B: [ 64.0 -24.6  52.1  64.0]
Z: [55.6  2.1 55.7  2.0]
A: [ 55.7 -43.3 -59.9  64.1]
S: [12.9  2.1 52.1 64.0]
both A Z:  -> [55.7]
both Z A:  -> [55.7]
asked: [12.9  2.1 52.1 64.0] -> S

V: [ 28.8   8.3 -14.3 -52.1  70.4 -22.3]
M: [ 67.5  67.4  -0.6 -64.3   8.3   5.4]
G: [ 11.6  67.4  32.3 -64.4  38.1  73.0]
C: [-64.3  70.4  28.6  36.7   8.2  70.5]
both V M:  -> [8.3]
both G M:  -> [67.4]
both C V:  -> [70.4]
both C M:  -> [-64.3]

R: [15.4  7.9  9.2  9.8 -7.6 -2.9]
E: [-32.5 -30.8  12.1  33.9  29.9  -3.8]
K: [ 32.9  17.7 -31.7  -1.8 -22.6  -1.8]
X: [  8.8  33.8  32.9 -14.2  -6.9  35.4]
H: [-34.5 -28.6  10.4  12.1  24.7  33.9]
F: [ -5.8 -33.1 -93.0  35.2 -21.8 -54.1]
L: [ 10.6  20.0  -3.9  34.9  -4.1 -19.4]
T: [-38.1 -17.6   4.4 -64.3  -3.9  18.8]
both X K:  -> [32.9]
asked: [ 10.6  20.0  -3.9  34.9  -4.1 -19.4] -> L
both L T:  -> [-3.9]
asked: [-32.5 -30.8  12.1  33.9  29.9  -3.8] -> E

rok: [ 21.4 -81.9  60.8  17.4  28.3]
Suvi: [ 19.3 -33.8 -74.7 -53.3  77.5]
gos: [ 80.6 -10.6 -78.1 -11.8 -39.5]
Vefa: [-54.9 -12.6  46.2  42.3 -17.1]
pev: [-10.6  42.2 -53.3 -50.3  53.0]
zez: [ 23.5  42.1 -81.7  35.1  62.9]
Nodo: [ -3.2  46.8 -17.5 -81.8 -53.7]
rusit: [ -2.2  61.5  22.0 -81.8  16.4]
nirun: [ 48.9 -78.5 -55.2  -9.9  -5.8]
bune: [-49.6  81.7  80.9  42.2  30.4]
loziv: [ 21.4  42.2  60.8  17.4 -74.8]
both Nodo rusit:  -> [-81.8]
both Suvi pev:  -> [-53.3]
both gos pev:  -> [-10.6]
both pev Suvi:  -> [-53.3]
both pev loziv:  -> [42.2]
both pev bune:  -> [42.2]

U: [ 72.4 -21.2   8.5 -38.8  -7.1]
N: [ 17.9  38.7  -7.0 -68.0   9.8]
D: [ -7.2  27.1  15.8  14.0 -11.7]
W: [ 22.8  27.1  25.8  27.0 -10.4]
P: [ 19.8 -21.1  -7.1   4.0  -7.0]
both D W:  -> [27.1]
both P N:  -> [-7.0]
asked: [ 72.4 -21.2   8.5 -38.8  -7.1] -> U
both P U:  -> [-7.1]
both U P:  -> [-7.1]

letar: [-19.2  -9.1  18.5  -5.8  10.8  22.7   9.3  -9.4  -9.8   5.8   8.5  14.6
   4.7   0.6  -4.6]
Dekop: [-31.7   6.2   4.6  38.8  -5.8  31.2  38.3   1.2 -19.0  -9.2   5.9   4.3
  31.9  45.7 -15.4]
zekug: [ -4.1  -0.2  -2.9  10.8  -6.1   6.2   0.7 -20.3  11.5  -9.7 -15.5 -25.2
 -31.7  86.3  -9.1]
rakab: [ -4.1  -0.2  -9.2  10.8  -6.1   6.2   0.7 -20.3  11.5 -29.6 -15.5 -25.2
  55.8  86.3  -9.8]
asked: [ -4.1  -0.2  -2.9  10.8  -6.1   6.2   0.7 -20.3  11.5  -9.7 -15.5 -25.2
 -31.7  86.3  -9.1] -> zekug
both letar Dekop:  -> [-5.8]
asked: [ -4.1  -0.2  -9.2  10.8  -6.1   6.2   0.7 -20.3  11.5 -29.6 -15.5 -25.2
  55.8  86.3  -9.8] -> rakab
both Dekop letar:  -> [-5.8]

vitib: [ 51.4  -1.7  -6.5  -5.8 -47.8  -0.1 -34.6  -6.2   3.7   1.5]
lebiz: [-20.6  -9.8  42.1  -1.4   2.0  -6.5  35.0 -11.4   7.6 -12.0]
Duto: [ 63.5 -25.7   2.6 -12.3   0.0  -1.6  -3.1 -17.1   8.6  51.5]
Meti: [ 28.5  10.8  -9.2  53.6  38.1   0.9 -13.5  31.7  28.2  11.5]
lem: [ -9.2 -15.2  51.5  65.5  -6.5  -6.4  43.1  19.8  42.1   8.0]
both lem Meti:  -> [-9.2]
both lem vitib:  -> [-6.5]
both Meti lem:  -> [-9.2]
both vitib lebiz:  -> [-6.5]
both lem Duto:  -> [51.5]
asked: [ 28.5  10.8  -9.2  53.6  38.1   0.9 -13.5  31.7  28.2  11.5] -> Meti
asked: [ 63.5 -25.7   2.6 -12.3   0.0  -1.6  -3.1 -17.1   8.6  51.5] -> Duto

Y: [ -2.0 -34.3  -2.4 -25.9 -28.8   4.6 -13.7 -42.0  26.0  20.9  21.9]
J: [22.0 37.2 10.3 21.1 41.2  1.2 21.0  6.7 33.6 20.9 26.1]
Q: [22.0 21.0 17.3 -7.1 41.2  1.2 67.1  6.7 33.6 22.0 10.7]
both J Y:  -> [20.9]
both Y J:  -> [20.9]
asked: [ -2.0 -34.3  -2.4 -25.9 -28.8   4.6 -13.7 -42.0  26.0  20.9  21.9] -> Y
asked: [22.0 21.0 17.3 -7.1 41.2  1.2 67.1  6.7 33.6 22.0 10.7] -> Q

bol: [26.4 -4.4 -4.3 26.3]
Dipit: [26.4 15.6 -4.4 15.6]
tabe: [15.7 26.3  1.2 -4.9]
both tabe bol:  -> [26.3]
both bol tabe:  -> [26.3]
asked: [15.7 26.3  1.2 -4.9] -> tabe
asked: [26.4 15.6 -4.4 15.6] -> Dipit

sil: [-10.4 -51.0 -41.1 -19.3]
Vozam: [-74.9  -8.1  13.0  51.8]
Fusup: [-62.4 -46.1  14.6 -19.2]
reto: [-6.7 46.1 23.0 78.0]
mes: [-62.4 -46.1  -8.2  58.7]
Tova: [ 67.3 -51.0 -19.3 -19.3]
der: [-71.0 -19.2 -19.2  24.0]
both Fusup der:  -> [-19.2]
asked: [-62.4 -46.1  14.6 -19.2] -> Fusup
asked: [-6.7 46.1 23.0 78.0] -> reto
both der Fusup:  -> [-19.2]
asked: [-62.4 -46.1  -8.2  58.7] -> mes
asked: [-71.0 -19.2 -19.2  24.0] -> der

letug: [ -6.0 -10.2  14.5  -8.4   3.9]
kem: [ 14.4  21.4 -16.5  38.5 -15.2]
vipa: [ 38.4 -10.2  10.1  14.4   8.5]
zap: [-21.5  78.0 -67.7  38.4 -52.5]
nimo: [ 14.4  21.4 -16.5   7.6  10.2]
ledi: [ 4.4  0.1 -0.3  1.6  0.4]
both letug vipa:  -> [-10.2]
both zap vipa:  -> [38.4]
both kem vipa:  -> [14.4]

Tagar: [ 64.1  15.9  -9.9 -13.8 -37.6  31.0  21.9  22.2]
dupi: [ -4.0 -47.4  12.2  -1.5 -49.0  -3.4  53.2  22.6]
Gaz: [-40.2  33.1  -4.8  11.2  70.7 -19.0 -63.7 -35.3]
bopo: [ 66.3  23.6 -12.2 -14.0 -31.4  33.9 -14.0  19.2]
zin: [-71.7 -70.6  -3.1  12.4 -15.9  -3.0  36.6   2.8]
Depaf: [-43.9  31.6  -3.0  10.9  72.5 -20.8 -64.5 -36.8]
Lidi: [ 32.8 -14.1   5.5  -9.5 -66.9  14.7  62.7  33.7]
sepiz: [ 69.0  32.3 -14.5 -14.0 -23.1  34.3   6.2  14.9]
nosap: [  4.4 -44.8  10.8  -3.1 -52.6   1.2  55.2  25.1]
nupa: [ 73.4  46.8 -18.6 -13.9 -11.7  36.0  -8.1   9.8]
sugo: [ 38.6 -33.2   4.6  -9.9 -69.9  17.3  63.4  34.4]
Nor: [-79.5 -71.2  25.6  -3.0  -9.8 -41.2  33.0  -1.1]
both sepiz bopo:  -> [-14.0]
both Depaf zin:  -> [-3.0]
both Depaf Nor:  -> [-3.0]

zege: [-37.9   0.1  -8.7  63.2  40.8  15.9]
Gem: [42.8 63.2 -8.7  5.4 63.1 20.7]
bomub: [15.8  0.1  5.3  5.4 40.8 15.9]
both Gem bomub:  -> [5.4]
both bomub Gem:  -> [5.4]
asked: [42.8 63.2 -8.7  5.4 63.1 20.7] -> Gem
asked: [-37.9   0.1  -8.7  63.2  40.8  15.9] -> zege

dok: [-85.0   3.7 -85.0  20.1]
ral: [ 27.5 -85.1  -9.7   3.8]
vab: [ -5.2  20.1  -5.3 -85.0]
fug: [  3.8  20.2 -28.2  -5.2]
both vab fug:  -> [-5.2]
both fug vab:  -> [-5.2]
both ral fug:  -> [3.8]
asked: [-85.0   3.7 -85.0  20.1] -> dok
asked: [ -5.2  20.1  -5.3 -85.0] -> vab
both fug ral:  -> [3.8]

